Below are the code and all the weights of a small trained network. Each question names an input and a target symbol and asks about switching units off, where a switched-off unit gives its printed mean instead of its output.

import numpy as np


def w(rows, s, z=0):
    codes = np.array(rows[::2]) - 128.0
    scale = np.full(codes.shape[1], s)
    scale[-1] = z or s
    return codes * scale


def norm(h):
    return h / np.sqrt((h * h).mean(-1, keepdims=True) + 1e-5)


def f(y):
    return y / 2 * (1 + np.tanh(0.7978845608 * (y + 0.044715 * y**3)))


def softmax(a):
    e = np.exp(a - a.max(-1, keepdims=True))
    return e / e.sum(-1, keepdims=True)


def log_softmax(a):
    a = a - a.max(-1, keepdims=True)
    return a - np.log(np.exp(a).sum(-1, keepdims=True))


def net(x, mask):
    ids = ['αγεηπστω'.index(c) for c in x.split()]
    T = len(ids)
    res = E[ids] + P[:T]
    q, k, v = (norm(res) @ M[0].T for M in (Q, K, V))
    z = softmax(np.where(np.tri(T) > 0, q @ k.T / 4**0.5, -1e9)) @ v
    res = res + np.where(mask[0], z, O[0][:, -1]) @ O[0][:, :-1]
    y = f(norm(res) @ A[0][:, :-1].T + A[0][:, -1])
    res = res + np.where(mask[1:25], y, B[0][:, -1]) @ B[0][:, :-1]
    return log_softmax(norm(res)[-1] @ U[:, :-1].T + U[:, -1])


Q, K, V, O, A, B = {}, {}, {}, {}, {}, {}
E = w([
[122,172,163,149,235,151,112],'α',
[70,104,94,227,104,139,129],'γ',
[154,121,115,153,215,137,174],'ε',
[121,107,105,104,81,149,140],'η',
[130,103,121,54,107,148,150],'π',
[123,150,116,159,104,111,19],'σ',
[5,187,129,174,135,164,132],'τ',
[137,101,98,97,78,134,129],'ω',
],0.022)
P = w([
[138,112,254,228,85,89,181],'0',
[83,68,138,92,179,84,128],'1',
[122,85,113,85,186,110,110],'2',
[132,90,119,94,184,125,95],'3',
[194,147,100,134,127,179,135],'4',
[198,156,83,108,125,145,136],'5',
[175,155,64,91,139,110,133],'6',
[157,133,90,41,140,58,136],'7',
[169,139,83,54,131,73,128],'8',
],0.0089)
Q[0] = w([
[123,182,116,154,40,158,188],'h0',
[143,154,59,201,152,250,142],'h0',
[225,254,164,143,111,165,120],'h0',
[185,110,125,123,152,114,207],'h0',
],0.0075)
K[0] = w([
[39,86,2,67,122,159,118],'h0',
[49,54,192,174,187,17,168],'h0',
[113,157,38,15,199,90,71],'h0',
[180,82,93,110,172,185,174],'h0',
],0.0072)
V[0] = w([
[204,89,117,165,163,31,88],'h0',
[170,102,183,55,126,3,160],'h0',
[96,207,206,103,188,191,91],'h0',
[117,209,167,111,67,62,39],'h0',
],0.0062)
O[0] = w([
[55,77,115,154,52,219,255,237],'h0',
[66,215,2,183,141,106,95,1],'h0',
[41,195,141,115,48,138,71,102],'h0',
[179,228,200,182,157,212,176,146],'h0',
],0.0093,0.002)
A[0] = w([
[156,180,162,27,152,142,152,81],'n0',
[161,72,111,199,130,202,135,102],'n1',
[154,158,170,184,217,118,188,70],'n2',
[171,106,109,113,171,83,23,108],'n3',
[137,209,170,100,147,226,110,118],'n4',
[191,112,203,103,184,106,148,31],'n5',
[198,207,90,94,62,102,166,103],'n6',
[182,76,198,44,122,74,89,97],'n7',
[117,193,55,47,79,157,109,20],'n8',
[94,143,65,244,212,80,76,131],'n9',
[111,29,125,118,115,92,141,101],'n10',
[72,111,106,37,2,169,190,83],'n11',
[160,186,179,193,226,109,218,101],'n12',
[135,119,205,99,45,115,48,121],'n13',
[7,158,104,212,87,111,209,29],'n14',
[206,120,176,105,181,204,174,56],'n15',
[50,109,69,131,127,185,104,161],'n16',
[143,123,180,196,110,158,155,83],'n17',
[157,37,202,134,95,148,158,2],'n18',
[149,189,195,134,141,186,121,105],'n19',
[81,134,97,196,70,126,105,125],'n20',
[76,234,162,127,132,121,90,126],'n21',
[204,168,49,103,92,194,159,153],'n22',
[200,208,117,190,133,122,137,95],'n23',
],0.0099,0.0045)
B[0] = w([
[152,70,95,137,163,119,193,149],'n0',
[87,147,103,69,182,77,153,214],'n1',
[62,129,183,242,80,120,38,165],'n2',
[101,194,182,226,67,96,151,180],'n3',
[145,101,103,58,182,54,209,253],'n4',
[138,177,177,183,29,146,63,124],'n5',
[118,75,189,80,191,128,172,165],'n6',
[126,126,140,212,152,158,45,170],'n7',
[138,126,171,76,74,14,116,150],'n8',
[95,128,184,164,120,178,121,240],'n9',
[166,176,73,52,154,149,137,239],'n10',
[54,130,170,182,74,161,119,203],'n11',
[50,126,144,234,97,158,45,188],'n12',
[44,107,147,163,231,151,147,217],'n13',
[123,116,204,255,135,129,41,173],'n14',
[115,180,183,191,100,120,128,157],'n15',
[193,168,141,137,141,69,132,201],'n16',
[126,128,87,106,139,83,88,176],'n17',
[169,183,87,62,140,152,166,158],'n18',
[171,149,72,42,113,105,168,225],'n19',
[86,142,153,182,196,161,114,191],'n20',
[205,31,28,89,139,144,154,251],'n21',
[130,89,186,120,164,108,157,223],'n22',
[95,62,73,102,158,133,91,175],'n23',
],0.0072,0.0054)
U = w([
[83,110,150,242,177,130,87,249],'α',
[140,99,51,114,233,100,181,12],'γ',
[121,152,173,148,109,150,230,166],'ε',
[122,190,131,145,122,1,128,52],'η',
[229,155,111,166,123,103,78,182],'π',
[167,93,96,148,108,232,103,101],'σ',
[78,93,51,129,54,127,104,199],'τ',
[60,126,124,121,106,119,108,14],'ω',
],0.0088,0.0017)

Each question gives the input, a string of symbols that net reads in full, and the target symbol t.
The units are the heads (4 rows each of Q, K, V and O) and the neurons (one row each of A and B). Each row of codes is followed by its name. A weight is (code - 128) times the scale printed after its matrix; where a second scale follows, it is the last column's (O, A, B and U).
mask holds one flag per unit, heads first, then neurons. A switched-off unit (its flag False) gives its mean, the last column of its rows in O or B, instead of its output. The means were averaged over made-up inputs and are rounded, as every weight is.
A unit's drop is (log p(t) with every unit on - log p(t) with that unit switched off) / (log p(t) with every unit on - log p(t) with every unit switched off).
The circuit of an input: a set's keep is (log p(t) with only the set's units on - log p(t) with every unit switched off) / (log p(t) with every unit on - log p(t) with every unit switched off). Starting from the 12 units with the biggest drops (on a tie, the unit counted first), units are removed one at a time, each time the one whose removal leaves the highest keep (on an exact tie, the one counted first), for as long as the keep stays at least 0.8.
units of the circuit, in order: the units of the circuit, biggest drop first
most important unit: the unit with the biggest drop
k most important neurons: the k neurons with the biggest drops, biggest first
drop when u is switched off: that unit's drop, to one decimal
input η π τ τ τ τ, target γ: units of the circuit, in order	(h0 n21)
input α ε η ω α ω σ, target α: 3 most important neurons	(n3 n13 n10)
input π ω π, target η: units of the circuit, in order	(h0 n3 n8)
input ε σ ω, target τ: units of the circuit, in order	(h0 n11)
input σ σ η, target ε: units of the circuit, in order	(h0)
input σ α ω π π τ ω ω, target η: units of the circuit, in order	(h0 n3 n21)
input γ ω σ η, target σ: 2 most important neurons	(n7 n4)
input γ σ ε σ ε α, target α: 3 most important neurons	(n12 n2 n15)
input γ ε α π, target σ: units of the circuit, in order	(n7 n4 n1)
input γ σ τ τ ω ω, target α: units of the circuit, in order	(h0 n7 n13)
input γ σ π, target σ: 3 most important neurons	(n7 n4 n5)
input σ γ ε π, target ε: units of the circuit, in order	(h0 n15)
input ε σ γ ω ε γ α π, target τ: units of the circuit, in order	(h0 n11)
input ω α σ σ σ σ π, target ε: most important unit	n11
input γ ω ω, target σ: 2 most important neurons	(n7 n4)
input ω γ σ ω σ γ ω σ τ, target α: 2 most important neurons	(n14 n12)
input ω σ ω α ω, target ε: 2 most important neurons	(n11 n21)
input ε τ π, target τ: drop when n11 is switched off	0.2
input σ ε σ η ω γ σ π α, target α: drop when n9 is switched off	0.1
input σ ε η, target ε: drop when n17 is switched off	0.0
input σ σ γ σ η γ ε ω, target π: most important neuron	(n7)
